Rows and whether each has a hidden trait (one of two labels; each part has its own):
[  2  31   0   8 -53 -18  10  -5  -2  15  25 -12 -46 -26  -4   6   4  10
 -20 -36   2   8  -8  -4 -10 -37  22   9   0  17]	(55)
[-27 -12 -12 -15  33  41   9  10  -2 -21 -12  11 -11   2 -14   7   1  -1
  11 -31 -10  29  10 -15  -8 -28  10  39 -23 -24]	(53)
[-17  -7  -9   8   6   1  16  11  -1  -6   1  -2 -33 -16 -19   6  -3  16
 -19 -45   0   9  -8  -2  -3 -35  23  37  -6   3]	(53)
[ 20  12  -2   2 -34 -40  -5  -3   1   9  21 -10   8  -5   7 -16   5   3
  -8  31   2 -31 -12  14  -7   7   1 -25  27  21]	(55)
[ -6  16  -8   9 -26 -14  12   3  -3   3  12  -7 -43 -24 -12  -3  -1  11
 -24 -31  -1   2 -10  -3  -5 -47  20  26  -7  11]	(53)
[-15  -4 -24  -6 -58 -24  33 -12  11  16   3  11 -35 -33  24 -30  24  10
 -23  -4 -13 -56 -38 -51  -6 -43  27 -19   8   4]	(55)
[ 10  -5  19   0  38  13 -20   2  -4  -6  -8  -4  38  30 -10  22  -9  -9
  19  14   8  19  24  23   5  39 -19  -1   4  -4]	(53)
[  2   9   0   1 -16 -15   8   1 -13  13   1   6 -14 -14 -21  22   0   7
   7 -43  -7 -39   5   5 -30 -50  28   2  11   6]	(53)
[ -3   8   4  -8  22  15  -2   5 -19  -7 -13   9   7  -1 -29  24  -9  -4
  26 -46  -7  -7  28  13 -29 -51  12   0 -12 -13]	(53)
[ 30  19   1  13 -54 -47  -8  -7   6  14  34 -18   6   0   6 -18  15   6
 -13  33   9 -29 -10  19   0  12  -1 -12  37  37]	(55)
[-11  -6 -26  -2 -42 -20  31  -8  12   5   7   4 -20 -25  23 -42  24  10
 -29   2 -11 -32 -33 -30   5 -29  15   8   1   6]	(53)
[ -3  -4  11 -12  42  27 -10   8 -12 -12 -16   7  24  17 -14  24 -16 -13
  25 -10  -3  21  27  11 -12   3  -6 -17  -8 -19]	(53)
[-20 -23 -21 -15  18  27   0  19   5 -31   0  -6   3  17   5  -8   5  -8
  -2  21 -10  35   2 -11   8   9 -19  23  -8  -5]	(53)
[ 27  66  28  30 -43 -25 -23   0 -18   8  56 -39 -35  -9 -52  38 -18  12
 -11 -92  20  31  25  68 -14 -22  18  66  -6  48]	(55)
[ -9   7  -2   6  -9   0   9   5  -8   7   5   2 -29 -20 -18  14  -1   8
 -10 -52  -3 -19  -1  -1 -15 -47  22  21  -8  10]	(53)
[ -8   9  -9   8 -49 -15  23  -6   6   8  20  -1 -43 -27  21 -17  13  15
 -26 -19  -2 -13 -25 -20   0 -33  21  21  -2  19]	(55)
[  3 -15   7  -9  40  13 -14   3  -3  -7 -20   7  34  21   3  18  -7 -13
  22  20   0   2  18   6  -3  30 -15 -27   3 -12]	(53)
[  5  40   2  19 -58 -21   8  -6  -3  14  37 -14 -46 -20 -13   2   4  14
 -19 -38   6  -5 -10   3 -11 -29  22  30   1  32]	(55)

Part 2:
[ -4  11 -13 -16   5  14   6   3   7  21  -9  11   9   1   2  -7  -8  -3
  16  -4  -3  -1  -6   9   6 -11   2  -3  -1   9   7  -5   5  -2   3   6
 -19  -2  16  26  79  63  47   2  -8   7   3 -17  -6   9]	A
[  9   2  -1  -4   6  -2   1   0   0   0   3  -4   1   1  -2  -3  -4   2
  -2   2  -1   0   5 -12   1  -1   2   2  -1  -2  -8   5   1  -2  -1  -1
   6  -3  -7   1   3  -1  -7   6  10  19  34  87  33  24]	A
[ -6   1   3  -6 -11   8  -2   6   1  13  -3   7   5   6  33  23  54  51
  32  14   3   5  -6   3  -5  -8  -3   4   8  -2   8 -11   3   5   2   5
  -9   6   9  -3   7   1   7   1  -4   2  -6  -7  -2  -2]	Q
[ -2   7  -7 -12   5   8   8   2   4   9  -4   6   4   1   2  -5  -8   1
   9   5 -22  17  62  40  51  37  24  16   2   0   0   0   5   2   2   4
 -17 -10  -6  -1  -7  -6   0 -13  -9   2   4 -12  -8   1]	Q
[ -3  -6   8   1  -9   0  -7   2  -2  -2  -1  -5  -3  -6   4   3  10   0
  -1  -7   0  -4   1  -9 -10   2  -1   9   2  -2   1  -5  -1   5   0   1
   7   8  11  -2  10  13  39  64  45  30  15  38   8  -5]	A
[-1 -1  1 -2  1  2 -1  2 -1 -2 -2 -1  1  5 24 24 52 57 29 26  4  6  6 -2
  0 -4  0  6 -1 -3  2 -3  2  2  1  2 -2  2  4 -1  7 -3  2  3  0  0  0 -1
 -2  0]	Q
[ 31  19   8  -9   0   3   3   3   1   9  -2   4   2  -3   5  -4  -3  -1
   6  -5  -2   4 -18   1  -4  -4   1   2   0  -3   2  -1   6   6   2   5
  -9  -1   1  -2   8 -12   9   9  -1   8  12  62  47  54]	A
[ -2   2  -1  -7   0   3   2   2   2   7  -3   8   2  -4   3  -1  -4  -2
   8  14  12  41  83  26  29  12   6   6   1  -1   3  -4   3   3   1   3
  -8   0  -2  -1   7  -4  -1   0   0   0   1 -10   0   0]	Q
[-10  -1   2  -1 -11   5  -7   3   0   6  -6   3   2  -4   4   4   4 -18
  18  43  24  47  66  15   7  -5  -9  -2   5   4   6 -12  -2   1   1   3
  -5  10  10  -2   6   3  13   4   2   3  -6   0   2  -1]	Q
[ 1 -6  7 10 -9 -4 -4  6 13 40 34 34 26 22  7  7  7  3 -1 -5  2  0 -5 -5
 -7 -1 -7  3  0  3  0 -7 -5  0 -1  0 10  8 10 -1  3  4  5 22  5 -1 -3  3
  4 -7]	Q
[-2  3 -2 -4  2 -2  4  0  2  7  0  4  1 -2  1 -3 -3  2  0  1 -5  5  1  3
  6  8 18 42 37 85 45 26  7  7  1  5 -8 -7 -4 -2  1 -3  3 -9 -4  0  3 -6
 -4  1]	A
[ -8  -4   3  -2 -15   6  -8   6  -2   7  -7   1   0  -5   3   3   3  -4
   4 -13   3  10  14  20  39  48  40  39  11  20   8 -14   0   3   2   4
  -4  13  13  -4  -2   9  18  10   5   2  -9   5   0  -8]	A
